Here is a tiny trained network, its code and every weight. The questions are about switching its units off for an input and a target symbol, where a switched-off unit gives its printed mean instead of its output.

import numpy as np


def w(rows, s, z=0):
    codes = np.array(rows[::2]) - 128.0
    scale = np.full(codes.shape[1], s)
    scale[-1] = z or s
    return codes * scale


def f(y):
    return y / 2 * (1 + np.tanh(0.7978845608 * (y + 0.044715 * y**3)))


def softmax(a):
    e = np.exp(a - a.max(-1, keepdims=True))
    return e / e.sum(-1, keepdims=True)


def log_softmax(a):
    a = a - a.max(-1, keepdims=True)
    return a - np.log(np.exp(a).sum(-1, keepdims=True))


def net(x, mask):
    ids = ['ΔΘΣΦβγεζλξ'.index(c) for c in x.split()]
    T = len(ids)
    res = E[ids] + P[:T]
    u = 0
    for l in range(2):
        q, k, v = (res @ M[l].T for M in (Q, K, V))
        z = softmax(np.where(np.tri(T) > 0, q @ k.T / 4**0.5, -1e9)) @ v
        res = res + np.where(mask[u], z, O[l][:, -1]) @ O[l][:, :-1]
        u += 1
        y = f(res @ A[l][:, :-1].T + A[l][:, -1])
        res = res + np.where(mask[u : u + 8], y, B[l][:, -1]) @ B[l][:, :-1]
        u += 8
    return log_softmax(res[-1] @ U[:, :-1].T + U[:, -1])


Q, K, V, O, A, B = {}, {}, {}, {}, {}, {}
E = w([
[87,100,149,238,78,94],'Δ',
[140,156,5,200,201,123],'Θ',
[123,42,116,79,76,131],'Σ',
[114,150,156,211,49,250],'Φ',
[53,22,79,186,158,128],'β',
[155,82,229,159,191,78],'γ',
[153,201,212,223,89,37],'ε',
[189,180,50,75,115,120],'ζ',
[13,212,182,90,131,188],'λ',
[184,185,234,101,188,199],'ξ',
],0.014)
P = w([
[2,175,95,58,188,72],'0',
[28,155,111,89,153,93],'1',
[53,142,123,113,138,107],'2',
[68,131,137,127,128,126],'3',
[85,127,138,140,125,139],'4',
[101,121,150,151,118,149],'5',
[114,115,159,159,101,160],'6',
[129,106,163,166,98,164],'7',
[136,99,167,180,94,175],'8',
[152,99,174,191,97,183],'9',
[159,83,182,197,92,187],'10',
[166,97,181,213,89,198],'11',
],0.0054)
Q[0] = w([
[35,225,135,173,201,206],'0.h1',
[190,207,99,105,158,55],'0.h1',
[134,82,126,168,173,1],'0.h1',
[85,170,222,187,56,61],'0.h1',
],0.0065)
K[0] = w([
[104,183,137,209,181,210],'0.h1',
[197,224,133,128,131,62],'0.h1',
[108,96,122,150,178,3],'0.h1',
[82,138,254,180,91,99],'0.h1',
],0.0072)
V[0] = w([
[240,189,68,52,98,92],'0.h1',
[156,208,49,162,175,135],'0.h1',
[140,239,134,247,240,132],'0.h1',
[166,254,217,136,45,90],'0.h1',
],0.0046)
O[0] = w([
[137,143,186,249,76,37,1],'0.h1',
[138,81,184,119,5,95,115],'0.h1',
[127,125,222,4,10,83,191],'0.h1',
[18,192,138,109,94,2,162],'0.h1',
],0.005,0.0031)
A[0] = w([
[127,154,137,143,85,88,90],'0.n1',
[87,76,180,163,106,84,247],'0.n2',
[74,130,87,178,165,74,49],'0.n3',
[129,116,170,141,147,111,206],'0.n4',
[153,146,140,147,95,75,158],'0.n5',
[130,107,114,2,118,118,142],'0.n6',
[163,186,69,103,168,111,102],'0.n7',
[118,134,83,98,165,100,71],'0.n8',
],0.015,0.0013)
B[0] = w([
[130,150,113,231,188,145,196],'0.n1',
[78,93,128,18,110,45,255],'0.n2',
[119,89,187,2,29,52,186],'0.n3',
[170,111,133,69,141,82,174],'0.n4',
[148,176,93,196,152,175,201],'0.n5',
[97,124,136,25,63,9,200],'0.n6',
[134,98,108,21,72,102,161],'0.n7',
[92,119,174,72,57,46,140],'0.n8',
],0.0093,0.0047)
Q[1] = w([
[175,228,204,206,197,103],'1.h1',
[191,234,173,229,218,114],'1.h1',
[52,9,207,44,124,192],'1.h1',
[77,173,254,207,140,209],'1.h1',
],0.006)
K[1] = w([
[146,251,170,135,193,135],'1.h1',
[156,218,161,143,169,111],'1.h1',
[79,40,214,141,151,159],'1.h1',
[109,161,177,254,175,164],'1.h1',
],0.0079)
V[1] = w([
[94,122,65,170,127,141],'1.h1',
[80,153,208,207,255,170],'1.h1',
[186,70,193,157,71,77],'1.h1',
[152,215,63,44,55,143],'1.h1',
],0.0031)
O[1] = w([
[94,114,139,165,131,102,100],'1.h1',
[86,157,231,96,72,77,1],'1.h1',
[127,125,75,64,170,127,158],'1.h1',
[163,72,160,139,141,254,163],'1.h1',
],0.0057,0.0041)
A[1] = w([
[164,142,89,117,95,127,133],'1.n1',
[112,95,90,161,143,183,155],'1.n2',
[133,136,98,84,124,103,83],'1.n3',
[177,94,131,129,163,92,82],'1.n4',
[182,180,167,93,156,142,59],'1.n5',
[104,142,170,61,101,72,2],'1.n6',
[131,132,121,221,179,204,76],'1.n7',
[174,117,75,216,250,184,55],'1.n8',
],0.013,0.006)
B[1] = w([
[69,53,132,142,174,142,165],'1.n1',
[202,191,108,194,102,133,173],'1.n2',
[104,123,215,173,115,111,193],'1.n3',
[82,144,175,161,197,189,143],'1.n4',
[207,121,113,90,78,124,147],'1.n5',
[166,131,91,161,156,188,255],'1.n6',
[122,111,239,107,64,52,150],'1.n7',
[95,68,255,176,112,145,141],'1.n8',
],0.0095,0.0078)
U = w([
[96,59,131,71,73,44,204],'Δ',
[174,133,1,188,147,198,251],'Θ',
[153,93,121,196,137,164,89],'Σ',
[115,127,189,145,71,131,8],'Φ',
[131,120,125,134,128,129,15],'β',
[134,109,166,129,195,129,65],'γ',
[142,161,114,150,136,79,159],'ε',
[136,122,124,132,128,126,22],'ζ',
[69,170,106,110,139,192,145],'λ',
[191,141,121,89,118,117,121],'ξ',
],0.0094,0.0034)

Each question gives the input, a string of symbols that net reads in full, and the target symbol t.
The units are the heads (4 rows each of Q, K, V and O) and the neurons (one row each of A and B). Each row of codes is followed by its name. A weight is (code - 128) times the scale printed after its matrix; where a second scale follows, it is the last column's (O, A, B and U).
mask holds one flag per unit, layer by layer, with each layer's heads first. A switched-off unit (its flag False) gives its mean, the last column of its rows in O or B, instead of its output. The means were averaged over made-up inputs and are rounded, as every weight is.
A unit's drop is (log p(t) with every unit on - log p(t) with that unit switched off) / (log p(t) with every unit on - log p(t) with every unit switched off).
The circuit of an input: a set's keep is (log p(t) with only the set's units on - log p(t) with every unit switched off) / (log p(t) with every unit on - log p(t) with every unit switched off). Starting from the 12 units with the biggest drops (on a tie, the unit counted first), units are removed one at a time, each time the one whose removal leaves the highest keep (on an exact tie, the one counted first), for as long as the keep stays at least 0.8.
circuit, biggest first: the units of the circuit, biggest drop first
most important unit: the unit with the biggest drop
top k neurons: the k neurons with the biggest drops, biggest first
top k neurons in layer l: the k neurons of layer l with the biggest drops, biggest first
input Σ ξ ε ξ ε Δ Φ λ β Δ Θ, target Δ: circuit, biggest first -> (0.n3)
input Σ ξ Θ Θ Σ λ Δ ζ Σ Φ Δ, target Δ: top 2 neurons -> (0.n2 1.n2)
input Δ Δ γ β ζ Φ ε ζ ζ ε ζ, target Φ: top 3 neurons -> (1.n8 1.n7 0.n2)
input ε Φ ζ, target Δ: top 3 neurons in layer 0 -> (0.n6 0.n7 0.n8)
input Σ β Θ ζ Σ ε ε ξ, target ξ: circuit, biggest first -> (1.n5 0.n4)
input β ζ Σ Δ Φ γ ζ Σ, target Θ: circuit, biggest first -> (0.h1 0.n3)
input Δ Θ λ β β β λ Σ ε Δ β, target Φ: top 4 neurons -> (1.n8 0.n6 1.n7 0.n2)
input ε ζ λ Δ ζ Φ Δ ξ ξ β ε, target ε: top 3 neurons in layer 0 -> (0.n2 0.n1 0.n5)
input γ Σ ξ ζ γ ζ Σ Φ Σ, target Σ: circuit, biggest first -> (0.h1 0.n3 1.n8 0.n2)
input Θ ζ γ Δ ε ζ Θ Σ γ Θ, target Σ: top 2 neurons -> (0.n6 1.n8)
input Θ ε γ γ Θ Δ ε λ ζ β ε β, target Θ: top 2 neurons -> (1.n2 0.n6)
input λ Θ Σ Θ Σ Φ γ Φ Θ, target Σ: circuit, biggest first -> (0.n6 1.n8)
input ε β Σ ζ ε β, target Θ: top 3 neurons in layer 0 -> (0.n3 0.n6 0.n1)
input Σ ζ ε λ ξ Θ ξ ε γ Δ ξ β, target Δ: most important unit -> 0.n2
input ξ γ ζ Θ Σ λ λ ε λ ζ Φ, target Φ: circuit, biggest first -> (1.n7 0.n2 0.n6)
input ζ γ ζ, target Θ: top 4 neurons -> (0.n7 0.n2 1.n7 0.n5)
input ξ Φ ζ γ, target γ: top 4 neurons -> (1.n4 0.n4 1.n6 0.n2)
input ξ β ζ Δ ζ, target Θ: top 4 neurons in layer 0 -> (0.n2 0.n7 0.n3 0.n5)
input ε β Φ ξ ε ζ ζ λ γ Φ ζ, target Σ: top 2 neurons in layer 1 -> (1.n8 1.n1)
input ζ Σ ζ Σ ζ Σ Φ ζ Σ ε Δ, target Δ: circuit, biggest first -> (0.n2)
input ξ Σ β ξ Σ Σ Θ γ, target γ: top 2 neurons -> (1.n4 0.n4)
input β Σ Σ Σ ζ ζ ζ Σ, target Φ: top 3 neurons in layer 1 -> (1.n8 1.n7 1.n6)
input ζ ε Δ Σ ε λ Θ, target Δ: top 2 neurons -> (0.n3 0.n7)
input ζ ζ Θ Φ, target Φ: top 3 neurons -> (1.n7 0.n2 0.n6)
input Δ ξ Θ γ Θ β Σ Σ Φ ε Φ Σ, target Σ: top 2 neurons in layer 0 -> (0.n3 0.n2)
input Φ Σ Δ ζ γ ε Φ ζ Φ ε ξ β, target Δ: top 2 neurons in layer 0 -> (0.n3 0.n2)
input Φ β λ Θ β β, target Σ: top 2 neurons -> (0.n6 1.n8)
input ε ζ Θ ξ Φ ζ γ γ Σ ε Δ Σ, target Θ: top 3 neurons in layer 1 -> (1.n2 1.n7 1.n3)
